Below is a small trained network, with its code and all its weights. Each question gives an input and a class and asks what happens when units are switched off, that is, made to give their printed mean instead of their output.

import numpy as np


def w(rows, s, z=0):
    codes = np.array(rows[::2]) - 128.0
    scale = np.full(codes.shape[1], s)
    scale[-1] = z or s
    return codes * scale


def norm(h):
    return h / np.sqrt((h * h).mean(-1, keepdims=True) + 1e-5)


def f(y):
    return y / 2 * (1 + np.tanh(0.7978845608 * (y + 0.044715 * y**3)))


def log_softmax(a):
    a = a - a.max(-1, keepdims=True)
    return a - np.log(np.exp(a).sum(-1, keepdims=True))


def net(x, mask):
    res = np.array(x, float).reshape(1, 8) / 4 @ E
    u = 0
    for l in range(3):
        y = f(norm(res) @ A[l][:, :-1].T + A[l][:, -1])
        res = res + np.where(mask[u : u + 3], y, B[l][:, -1]) @ B[l][:, :-1]
        u += 3
    return log_softmax(norm(res)[-1] @ U[:, :-1].T + U[:, -1])


A, B = {}, {}
E = w([
[141,233,144,45,226,134,106],'x0',
[153,47,166,101,99,83,155],'x1',
[109,144,167,2,231,136,63],'x2',
[152,198,178,171,91,54,122],'x3',
[173,149,194,102,146,22,69],'x4',
[127,105,176,222,82,88,79],'x5',
[72,84,186,147,150,176,26],'x6',
[183,66,162,61,197,127,74],'x7',
],0.0072)
A[0] = w([
[96,166,73,181,46,185,154,2],'L0N1',
[151,254,147,123,145,57,222,27],'L0N2',
[175,82,75,159,115,105,144,75],'L0N3',
],0.0077,0.0025)
B[0] = w([
[42,174,101,197,138,101,162,224],'L0N1',
[221,169,9,53,154,66,104,254],'L0N2',
[113,73,172,129,81,149,79,161],'L0N3',
],0.011,0.0043)
A[1] = w([
[115,141,208,89,71,133,60,26],'L1N1',
[102,197,220,113,215,132,24,3],'L1N2',
[67,188,73,255,100,169,206,31],'L1N3',
],0.0078,0.0045)
B[1] = w([
[97,138,114,207,106,104,124,130],'L1N1',
[65,161,210,254,245,66,63,196],'L1N2',
[92,167,129,227,114,188,188,254],'L1N3',
],0.012,0.005)
A[2] = w([
[117,116,59,200,152,240,173,27],'L2N1',
[51,196,233,149,233,134,26,11],'L2N2',
[205,253,171,74,125,82,97,3],'L2N3',
],0.0049,0.0046)
B[2] = w([
[115,136,126,118,123,195,137,170],'L2N1',
[116,89,134,166,226,89,55,255],'L2N2',
[129,248,91,133,192,101,128,151],'L2N3',
],0.015,0.0023)
U = w([
[77,137,216,163,233,70,12,109],'0',
[49,190,62,221,66,227,211,9],'1',
[146,49,124,12,167,225,141,236],'2',
[185,24,212,160,47,90,118,71],'3',
[234,218,42,10,137,64,153,85],'4',
],0.012,0.0016)

Each question gives the input, the list of numbers given to net, and the class t.
The units are the neurons (one row each of A and B). Each row of codes is followed by its name. A weight is (code - 128) times the scale printed after its matrix; where a second scale follows, it is the last column's (A, B and U).
mask holds one flag per neuron, layer by layer. A switched-off neuron (its flag False) gives its mean, the last column of its row in B, instead of its output. The means were averaged over made-up inputs and are rounded, as every weight is.
A unit's drop is (log p(t) with every unit on - log p(t) with that unit switched off) / (log p(t) with every unit on - log p(t) with every unit switched off).
The circuit of an input: a set's keep is (log p(t) with only the set's units on - log p(t) with every unit switched off) / (log p(t) with every unit on - log p(t) with every unit switched off). Starting from all 9 units, units are removed one at a time, each time the one whose removal leaves the highest keep (on an exact tie, the one counted first), for as long as the keep stays at least 0.8.
units of the circuit, in order: the units of the circuit, biggest drop first
most important unit: the unit with the biggest drop
top k neurons: the k neurons with the biggest drops, biggest first
top k neurons in layer l: the k neurons of layer l with the biggest drops, biggest first
drop of u: that unit's drop, to one decimal
input [-2,-3,-8,-2,4,-8,-7,0], class 4: top neuron in layer 0 => [L0N2]
input [4,6,-2,8,-4,-6,3,6], class 4: units of the circuit, in order => [L0N3 L1N2]
input [-3,-7,0,-7,-3,2,0,6], class 2: units of the circuit, in order => [L1N3 L1N2]
input [-2,-1,4,-2,-3,-4,4,-2], class 2: units of the circuit, in order => [L1N2 L1N3]
input [-3,-2,-8,8,8,-2,6,5], class 3: units of the circuit, in order => [L1N2 L2N2]
input [1,3,0,-5,5,5,1,-5], class 3: units of the circuit, in order => [L1N2 L0N1]
input [-4,-7,-4,-2,8,8,1,-3], class 1: top 2 neurons in layer 1 => [L1N3 L1N2]
input [-2,-1,-1,0,-6,5,-2,8], class 3: top 3 neurons => [L1N3 L0N3 L0N2]
input [-4,-3,5,-6,2,-6,7,-8], class 2: top 2 neurons in layer 0 => [L0N1 L0N3]
input [-6,-7,-3,5,7,6,4,1], class 3: top 2 neurons => [L1N2 L2N3]
input [-3,-3,2,-2,2,4,-2,1], class 3: top 2 neurons in layer 1 => [L1N2 L1N3]
input [4,4,-6,-8,-1,0,3,3], class 2: drop of L1N3 => 0.1
input [-6,-1,7,-6,-3,8,-6,2], class 2: drop of L1N3 => 0.0
input [6,-3,-8,7,3,-4,-3,-4], class 4: most important unit => L0N2
